Below is a small trained network, with its code and all its weights. Each question gives an input and a class and asks what happens when units are switched off, that is, made to give their printed mean instead of their output.

import numpy as np


def w(rows, s, z=0):
    codes = np.array(rows[::2]) - 128.0
    scale = np.full(codes.shape[1], s)
    scale[-1] = z or s
    return codes * scale


def f(y):
    return np.maximum(y, 0)


def log_softmax(a):
    a = a - a.max(-1, keepdims=True)
    return a - np.log(np.exp(a).sum(-1, keepdims=True))


def net(x, mask):
    res = np.array(x, float).reshape(1, 6) / 4 @ E
    y = f(res @ A[0][:, :-1].T + A[0][:, -1])
    res = res + np.where(mask, y, B[0][:, -1]) @ B[0][:, :-1]
    return log_softmax(res[-1] @ U[:, :-1].T + U[:, -1])


A, B = {}, {}
E = w([
[142,198,167,213,254],'x0',
[130,128,139,115,132],'x1',
[217,127,212,234,41],'x2',
[125,125,129,129,128],'x3',
[126,128,121,132,127],'x4',
[38,246,195,138,78],'x5',
],0.016)
A[0] = w([
[184,144,151,149,224,124],'neuron 1',
[63,111,91,63,134,166],'neuron 2',
[63,185,218,172,66,45],'neuron 3',
[82,170,119,106,182,157],'neuron 4',
[72,125,66,81,209,212],'neuron 5',
[8,178,117,101,132,169],'neuron 6',
[178,163,175,178,197,119],'neuron 7',
[47,159,143,101,89,157],'neuron 8',
[62,237,172,159,136,88],'neuron 9',
[121,177,183,155,197,48],'neuron 10',
[52,156,149,91,46,171],'neuron 11',
[128,107,56,139,227,185],'neuron 12',
[227,91,146,186,150,157],'neuron 13',
[163,128,197,155,36,181],'neuron 14',
[205,36,68,68,146,254],'neuron 15',
],0.016,0.0094)
B[0] = w([
[56,42,190,168,250,207],'neuron 1',
[51,132,34,67,63,206],'neuron 2',
[206,217,190,192,96,219],'neuron 3',
[35,182,173,117,199,191],'neuron 4',
[14,154,201,51,182,236],'neuron 5',
[74,231,29,113,157,216],'neuron 6',
[180,131,186,174,237,210],'neuron 7',
[73,234,80,147,105,197],'neuron 8',
[150,233,202,117,203,215],'neuron 9',
[151,178,177,167,215,190],'neuron 10',
[130,189,28,129,49,217],'neuron 11',
[85,37,188,54,162,221],'neuron 12',
[217,44,73,175,186,224],'neuron 13',
[244,147,68,162,44,241],'neuron 14',
[145,20,78,73,65,252],'neuron 15',
],0.012,0.031)
U = w([
[49,64,73,10,71,220],'0',
[208,30,115,147,14,254],'1',
[55,235,51,89,91,134],'2',
[168,204,117,195,2,46],'3',
[24,58,202,74,216,116],'4',
[179,41,167,218,199,119],'5',
[17,232,189,145,195,70],'6',
[168,202,227,219,152,24],'7',
],0.013,0.01)

Each question gives the input, the list of numbers given to net, and the class t.
The units are the neurons (one row each of A and B). Each row of codes is followed by its name. A weight is (code - 128) times the scale printed after its matrix; where a second scale follows, it is the last column's (A, B and U).
mask holds one flag per neuron, in row order. A switched-off neuron (its flag False) gives its mean, the last column of its row in B, instead of its output. The means were averaged over made-up inputs and are rounded, as every weight is.
A unit's drop is (log p(t) with every unit on - log p(t) with that unit switched off) / (log p(t) with every unit on - log p(t) with every unit switched off).
The circuit of an input: a set's keep is (log p(t) with only the set's units on - log p(t) with every unit switched off) / (log p(t) with every unit on - log p(t) with every unit switched off). Starting from the 12 units with the biggest drops (on a tie, the unit counted first), units are removed one at a time, each time the one whose removal leaves the highest keep (on an exact tie, the one counted first), for as long as the keep stays at least 0.8.
units of the circuit, in order: the units of the circuit, biggest drop first
most important unit: the unit with the biggest drop
k most important neurons: the k neurons with the biggest drops, biggest first
drop of u: that unit's drop, to one decimal
input [8,4,-6,3,-6,-1], class 4: most important unit	neuron 12
input [-8,6,1,1,1,5], class 3: 2 most important neurons	(neuron 5; neuron 14)
input [0,-1,-7,5,8,6], class 2: 4 most important neurons	(neuron 2; neuron 6; neuron 11; neuron 1)
input [-4,-7,1,-6,4,7], class 3: 3 most important neurons	(neuron 3; neuron 5; neuron 14)
input [0,7,-3,-7,8,4], class 2: 4 most important neurons	(neuron 1; neuron 7; neuron 6; neuron 11)
input [2,-3,-1,4,1,0], class 4: 2 most important neurons	(neuron 3; neuron 8)
input [4,3,7,-6,8,1], class 7: 3 most important neurons	(neuron 15; neuron 3; neuron 12)
input [4,-2,1,1,-8,8], class 7: 2 most important neurons	(neuron 3; neuron 5)
input [0,4,-5,5,-2,-3], class 0: 2 most important neurons	(neuron 2; neuron 15)
input [1,-1,-1,3,2,-5], class 4: 3 most important neurons	(neuron 14; neuron 11; neuron 2)
input [-3,-6,0,-7,2,-4], class 0: 2 most important neurons	(neuron 14; neuron 3)
input [-2,1,0,8,8,8], class 2: drop of neuron 6	1.2
input [-7,0,3,5,4,-6], class 1: drop of neuron 5	0.0
input [1,-1,1,-8,-1,4], class 7: units of the circuit, in order	(neuron 5)
input [-8,1,0,0,8,0], class 0: drop of neuron 3	0.3
